Here is a tiny trained network, its code and every weight. The questions are about switching its units off for an input and a target symbol, where a switched-off unit gives its printed mean instead of its output.

import numpy as np


def w(rows, s, z=0):
    codes = np.array(rows[::2]) - 128.0
    scale = np.full(codes.shape[1], s)
    scale[-1] = z or s
    return codes * scale


def norm(h):
    return h / np.sqrt((h * h).mean(-1, keepdims=True) + 1e-5)


def f(y):
    return np.maximum(y, 0)


def softmax(a):
    e = np.exp(a - a.max(-1, keepdims=True))
    return e / e.sum(-1, keepdims=True)


def log_softmax(a):
    a = a - a.max(-1, keepdims=True)
    return a - np.log(np.exp(a).sum(-1, keepdims=True))


def net(x, mask):
    ids = ['ΞΩαβδεηπτψ'.index(c) for c in x.split()]
    T = len(ids)
    res = E[ids] + P[:T]
    u = 0
    for l in range(3):
        q, k, v = (norm(res) @ M[l].T for M in (Q, K, V))
        z = softmax(np.where(np.tri(T) > 0, q @ k.T / 3**0.5, -1e9)) @ v
        res = res + np.where(mask[u], z, O[l][:, -1]) @ O[l][:, :-1]
        u += 1
        y = f(norm(res) @ A[l][:, :-1].T + A[l][:, -1])
        res = res + np.where(mask[u : u + 4], y, B[l][:, -1]) @ B[l][:, :-1]
        u += 4
    return log_softmax(norm(res)[-1] @ U[:, :-1].T + U[:, -1])


Q, K, V, O, A, B = {}, {}, {}, {}, {}, {}
E = w([
[198,211,112,13,91,122,110,143],'Ξ',
[201,167,162,130,169,189,136,30],'Ω',
[76,122,206,65,194,139,161,45],'α',
[117,166,97,108,201,106,154,155],'β',
[38,214,102,152,127,108,159,36],'δ',
[93,37,244,31,111,84,78,111],'ε',
[117,104,20,98,135,166,197,67],'η',
[94,233,227,96,102,192,116,231],'π',
[137,120,131,62,219,109,5,50],'τ',
[121,38,93,189,230,163,71,145],'ψ',
],0.017)
P = w([
[111,79,135,161,61,228,1,201],'0',
[150,124,150,76,132,112,193,145],'1',
[134,172,165,79,174,108,193,156],'2',
[147,188,160,97,185,103,188,151],'3',
[153,199,163,101,195,104,160,161],'4',
[115,199,175,100,204,112,153,152],'5',
[119,211,176,108,216,119,127,162],'6',
[101,218,177,120,219,136,101,166],'7',
[84,226,180,97,208,139,103,165],'8',
[74,214,181,86,207,160,107,174],'9',
],0.0072)
Q[0] = w([
[120,141,164,111,119,134,175,123],'L0H1',
[107,119,89,101,188,82,153,139],'L0H1',
[195,79,114,245,1,35,136,108],'L0H1',
],0.0095)
K[0] = w([
[194,160,124,205,131,151,114,175],'L0H1',
[93,168,142,130,148,150,69,113],'L0H1',
[163,132,167,88,195,28,254,93],'L0H1',
],0.0093)
V[0] = w([
[253,68,117,161,165,193,186,90],'L0H1',
[215,228,122,123,232,77,113,108],'L0H1',
[16,61,113,198,239,201,96,185],'L0H1',
],0.0063)
O[0] = w([
[58,72,218,166,138,46,104,101,73],'L0H1',
[177,2,181,63,45,176,224,210,107],'L0H1',
[237,163,114,128,123,32,156,95,253],'L0H1',
],0.0088,0.0055)
A[0] = w([
[131,149,236,118,54,141,156,154,156],'L0N1',
[94,139,142,57,141,254,167,162,213],'L0N2',
[150,160,117,162,91,138,229,168,5],'L0N3',
[78,93,65,115,224,67,199,245,122],'L0N4',
],0.0076,0.0014)
B[0] = w([
[207,118,216,121,128,178,255,114,217],'L0N1',
[195,48,83,192,141,138,159,8,254],'L0N2',
[4,202,160,194,130,115,191,132,175],'L0N3',
[215,179,244,183,93,76,99,163,187],'L0N4',
],0.007,0.0045)
Q[1] = w([
[79,2,51,235,28,149,86,129],'L1H1',
[167,146,155,232,195,158,210,36],'L1H1',
[241,170,197,123,180,162,77,60],'L1H1',
],0.0052)
K[1] = w([
[149,106,54,69,105,15,230,172],'L1H1',
[92,159,73,185,172,220,60,162],'L1H1',
[100,254,107,166,185,167,58,40],'L1H1',
],0.0049)
V[1] = w([
[147,128,231,78,76,116,184,126],'L1H1',
[143,122,103,131,61,22,141,1],'L1H1',
[169,11,52,147,108,94,157,186],'L1H1',
],0.0085)
O[1] = w([
[173,72,90,116,14,160,31,11,111],'L1H1',
[59,150,22,107,94,198,87,183,180],'L1H1',
[118,169,122,82,218,180,54,161,1],'L1H1',
],0.011,0.0088)
A[1] = w([
[49,169,192,254,135,148,121,50,240],'L1N1',
[25,126,220,108,135,53,61,136,2],'L1N2',
[71,52,226,93,82,78,141,120,165],'L1N3',
[196,249,188,151,99,156,109,73,118],'L1N4',
],0.0067,0.0039)
B[1] = w([
[81,2,183,94,130,41,149,139,254],'L1N1',
[99,192,112,38,123,5,148,168,141],'L1N2',
[213,59,33,59,161,71,105,172,185],'L1N3',
[131,101,179,180,47,68,122,37,243],'L1N4',
],0.0093,0.0061)
Q[2] = w([
[214,10,47,137,139,25,176,109],'L2H1',
[183,189,160,99,139,2,176,115],'L2H1',
[114,160,113,218,70,140,75,106],'L2H1',
],0.0075)
K[2] = w([
[87,84,131,152,116,150,2,167],'L2H1',
[132,59,99,179,119,57,41,113],'L2H1',
[142,112,96,67,102,120,148,112],'L2H1',
],0.0081)
V[2] = w([
[94,252,165,2,116,107,89,128],'L2H1',
[114,75,43,135,118,63,55,13],'L2H1',
[176,102,202,176,97,138,52,128],'L2H1',
],0.008)
O[2] = w([
[79,121,215,88,77,141,174,84,117],'L2H1',
[121,144,72,46,215,159,180,159,254],'L2H1',
[99,208,170,160,134,119,126,254,120],'L2H1',
],0.013,0.0068)
A[2] = w([
[89,137,219,131,67,192,131,171,21],'L2N1',
[2,141,92,157,122,56,119,123,157],'L2N2',
[118,161,123,60,195,104,82,142,255],'L2N3',
[118,107,187,61,112,139,92,72,75],'L2N4',
],0.0081,0.0034)
B[2] = w([
[72,93,36,81,184,105,70,26,143],'L2N1',
[141,115,117,136,72,109,1,227,220],'L2N2',
[115,208,224,146,155,145,200,116,253],'L2N3',
[17,80,215,141,49,190,66,41,173],'L2N4',
],0.0098,0.0055)
U = w([
[224,239,104,76,37,196,52,132,141],'Ξ',
[179,86,151,215,191,187,70,169,204],'Ω',
[216,53,142,26,143,75,87,149,3],'α',
[124,147,254,186,36,202,185,208,182],'β',
[125,133,26,148,119,147,179,147,150],'δ',
[80,105,114,126,82,58,83,130,157],'ε',
[97,214,115,106,199,147,60,69,240],'η',
[221,83,137,210,90,96,108,14,152],'π',
[82,135,178,80,208,108,218,82,85],'τ',
[207,186,167,194,178,29,148,158,66],'ψ',
],0.0078,0.0056)

Each question gives the input, a string of symbols that net reads in full, and the target symbol t.
The units are the heads (3 rows each of Q, K, V and O) and the neurons (one row each of A and B). Each row of codes is followed by its name. A weight is (code - 128) times the scale printed after its matrix; where a second scale follows, it is the last column's (O, A, B and U).
mask holds one flag per unit, layer by layer, with each layer's heads first. A switched-off unit (its flag False) gives its mean, the last column of its rows in O or B, instead of its output. The means were averaged over made-up inputs and are rounded, as every weight is.
A unit's drop is (log p(t) with every unit on - log p(t) with that unit switched off) / (log p(t) with every unit on - log p(t) with every unit switched off).
The circuit of an input: a set's keep is (log p(t) with only the set's units on - log p(t) with every unit switched off) / (log p(t) with every unit on - log p(t) with every unit switched off). Starting from the 12 units with the biggest drops (on a tie, the unit counted first), units are removed one at a time, each time the one whose removal leaves the highest keep (on an exact tie, the one counted first), for as long as the keep stays at least 0.8.
units of the circuit, in order: the units of the circuit, biggest drop first
top k neurons: the k neurons with the biggest drops, biggest first
top k neurons in layer l: the k neurons of layer l with the biggest drops, biggest first
input Ξ π ψ δ π Ξ τ, target Ω: units of the circuit, in order -> L0H1; L2H1; L0N2
input δ ψ ε δ η η τ τ π η, target π: units of the circuit, in order -> L2H1; L1H1; L0N2; L0H1
input π τ ψ α ψ τ η ψ π, target ψ: units of the circuit, in order -> L2H1; L1H1
input Ξ β τ Ω Ω, target Ω: units of the circuit, in order -> L0H1; L0N2; L2H1
input η η τ δ ψ π, target ε: units of the circuit, in order -> L0H1; L1H1; L2H1; L2N2
input β η π Ω η, target Ξ: units of the circuit, in order -> L1H1; L0H1
input β Ω τ β π δ δ τ Ω, target Ξ: units of the circuit, in order -> L0H1; L1H1
input ψ τ ψ δ π τ, target η: units of the circuit, in order -> L0H1; L1H1; L1N1
input δ τ Ξ Ξ ψ η η, target π: top 3 neurons -> L0N4; L0N2; L1N3
input ψ δ β η, target η: units of the circuit, in order -> L0H1; L1H1
input ψ δ δ τ τ π η η δ ψ, target η: top 2 neurons in layer 0 -> L0N1; L0N3
input π ψ α τ ψ, target ψ: units of the circuit, in order -> L1H1; L0N4; L2H1
input δ π β π α π, target π: units of the circuit, in order -> L2H1; L1H1
input α Ω δ, target δ: top neuron in layer 1 -> L1N4
input η ψ η π Ξ ψ δ β Ξ τ, target ε: top 2 neurons -> L2N2; L0N2
input δ ε ε δ η Ξ τ ψ Ξ, target π: top neuron in layer 1 -> L1N4
input η β β τ ε β η, target ε: top 3 neurons in layer 0 -> L0N2; L0N1; L0N4
input τ τ α β Ξ π η δ, target ε: top 2 neurons -> L2N2; L2N3
input τ π Ω ε ψ Ω ψ ψ Ξ, target ψ: top 2 neurons in layer 0 -> L0N1; L0N4
input π τ π ψ τ τ, target ψ: top neuron -> L0N4
input π τ τ δ π δ ψ, target ψ: top 2 neurons -> L0N4; L0N2
input δ δ τ π η ε β β, target π: top 2 neurons in layer 0 -> L0N1; L0N4
